Each row has a name. Each piece below is followed by the name of the row it came from, unless a question asks for something else. Each question is about the rows just above it.

[ 88 144 122 139 148 138 137] -> Z_785
[ 93 124 149 132 127 124 174] -> Z_927
[117 106 111 160 129 153 129] -> Z_272
[199 159  86 140 154 162  68] -> Z_517
[ 93 111 115 154 113 127 163] -> Z_91
[137 212 122 121 120  72  91] -> Z_916
How many entries does [199 159  86 140 154 162  68] have?
7
Number of entries in [ 93 111 115 154 113 127 163]:
7
[117 106 111 160 129 153 129] is in which row?
Z_272
Where do [ 93 124 149 132 127 124 174] appear?
Z_927
How many entries does [137 212 122 121] have?
4

[117 169 143 138  99 164 178 217 163 138] -> Z_235
[147 117 109 160  72 141 102 196 201 160] -> Z_496
[113 143 137 145  79 156 157 215 187 145] -> Z_79
[147 117 109 160  72 141 102 201 201 160] -> Z_707
[139 125  21 171 133 109 100 115 162 171] -> Z_114
[113 143 137 145  79 156 157 215 187 145] is in which row?
Z_79
The row with [139 125  21 171 133 109 100 115 162 171] is
Z_114
How many entries does [147 117 109 160] have?
4

[158 174 161 129 151 101 150 116 170]  Z_921
[145 119 136 124 128 120 100 117 135]  Z_821
[145 119 136 124 128 120 136 117 135]  Z_815
[137 130 124 109  92 139 104  83 122]  Z_989
[126 124 133 123 129 125 120 131 119]  Z_866
The row with [126 124 133 123 129 125 120 131 119] is
Z_866
Where do [158 174 161 129 151 101 150 116 170] appear?
Z_921
Count the entries of [145 119 136 124 128 120]:
6

[120 199 202  62]  Z_279
[120 199 160 218]  Z_391
[120 199 202 218]  Z_200
Where do [120 199 160 218] appear?
Z_391
Count the entries of [120 199 202 218]:
4
How many entries does [120 199] have?
2

[103  60 200 136 125 139 160  54  40 163  90  93 228 171 144 147 175 215
 194  81 155 140 187 134  47 221  98 202 176  43 224  39  39 165 147 218
  67 210  86 206 165  85  67 118 153  70 211 112 174 234  57 164  38  68
 193  29 157] -> Z_184
[ 93  61  90 208  71  45 142 189 202  52 196 192 190  86 192 152  37 125
  50  69 122 192  80 145 202  22 215 204  34  76  73 150  97  92 101 174
 168 113 211  32 115 200  97 118  81 178 138  95  38  90  90 179 157 144
  32 182 175] -> Z_405
[ 93  61  90 208  71  45 142 189 202  52 196 192 190  86 192 152  37 125
  50  69 122 192  80 145 202  22 215 204  34  76  73 150  97  92 101 174
 168 113 211  32 115 200  97 118  81 178 133  95  38  90  90 179 157 144
  32 182 175] -> Z_786
How many entries does [ 93  61  90 208  71  45 142 189 202  52 196 192 190  86 192 152  37 125
  50  69 122 192  80 145 202  22 215 204  34  76  73 150  97  92 101 174
 168 113 211  32 115 200] have?
42
The row with [ 93  61  90 208  71  45 142 189 202  52 196 192 190  86 192 152  37 125
  50  69 122 192  80 145 202  22 215 204  34  76  73 150  97  92 101 174
 168 113 211  32 115 200  97 118  81 178 138  95  38  90  90 179 157 144
  32 182 175] is
Z_405

[ 73 107 125 142 104 123 130 133 130 126 143 128 143 137 130 126 145 141
 124 121  69 119 179  95 145 155 101 131  87 145 131 157 108 125 126 149
 133 143 129 128 113 134 147 100 132 100 110 141 136 125 142 134 148 131
 104 119 131 135 133 125 132 139  98 145] = Z_950
[144 143 129 141 120 127 139 122 122 127 120 136 140 123 132 139 114 129
 135  99 128 153 128 128 102 133 126 139 120 131 131 116 151 132 146 120
 127 113 108 129 156 118 139 140  75 143 137 159 113 125 104 113 141 140
 125 101 127 141 154 147 152 160 134 140] = Z_863
[136 126 135 110 133 102 136 118 109 136 135 145 160 142 139 134 123 122
 128 116 113 102 135 122 126 135 159 110 141 124 119 144 151 131 114 115
 125 145 106 109 136 123 127 119 106 133 129 129 131 140 126 136 122 117
 105 124 116 151 135 137 116 122 133 107] = Z_802
[123 109 108 171 186 135 133 149 127 100 132 111 147 164 157 137 127 130
 185 137 118 113 167 163 185  95 123 126 187 101 158 172 192 101 163 145
 122  85 142 121 123 161 115 116  88 121 129 149 131  67  72 141 104 126
 164  96 100 129 118 184 114  91 122 140] = Z_219
[125 178 109 101  97 130 125 115 144  98 145 128 167 135 114 164 130 182
 144  87 139 149 111 150 127 117 116 154 148 117 152  96 175 126 101 129
  98 132 168 131 109 137 140 146 110 118 143 144 140  74 120 116 118 102
 147  93  82 138 118 171 128 125 169 145] = Z_268
[142 132 125 115 140 110 130 129 140 137 113 140 117 159  87 147 135 124
 145 107 117 153 120  94 112 133 111 132 127  96 115 113 149  98 135 127
  85 130 147 118 114 123 158 140 137 155 116 143 120 118 159 108 112 118
 114 103  97 136 162 132 116  99 170 151] = Z_788
[115 123 135  73 161 116  85 104 122 168 137 111 204 162 122 160 126  67
 101 148 133 143 155  97 132 126 143  40 151 128 132 156 128 133 139 155
  95 129 118  94 123 169 134  83 131 157 126 113 205 120 140 164 111  93
 143 113 115 116 115 150 162 107  87  92] = Z_523
which: [136 126 135 110 133 102 136 118 109 136 135 145 160 142 139 134 123 122
 128 116 113 102 135 122 126 135 159 110 141 124 119 144 151 131 114 115
 125 145 106 109 136 123 127 119 106 133 129 129 131 140 126 136 122 117
 105 124 116 151 135 137 116 122 133 107]
Z_802
which: [144 143 129 141 120 127 139 122 122 127 120 136 140 123 132 139 114 129
 135  99 128 153 128 128 102 133 126 139 120 131 131 116 151 132 146 120
 127 113 108 129 156 118 139 140  75 143 137 159 113 125 104 113 141 140
 125 101 127 141 154 147 152 160 134 140]
Z_863
How many entries does [125 178 109 101  97 130 125 115 144  98 145 128 167 135 114] have?
15
Where do [ 73 107 125 142 104 123 130 133 130 126 143 128 143 137 130 126 145 141
 124 121  69 119 179  95 145 155 101 131  87 145 131 157 108 125 126 149
 133 143 129 128 113 134 147 100 132 100 110 141 136 125 142 134 148 131
 104 119 131 135 133 125 132 139  98 145] appear?
Z_950
Number of entries in [115 123 135  73 161 116  85 104 122 168 137 111 204 162 122 160 126  67
 101 148 133 143 155  97 132 126 143  40 151 128 132 156 128 133 139 155
  95 129 118  94 123 169 134  83 131 157 126 113 205 120 140 164 111  93
 143 113 115 116 115 150 162 107  87  92]:
64
How many entries does [115 123 135  73 161 116  85 104 122 168 137 111 204 162 122 160 126  67
 101 148 133 143 155  97 132 126 143  40 151 128 132 156 128 133 139 155
  95 129 118  94 123 169 134  83 131 157 126 113 205 120 140 164 111  93
 143] have?
55

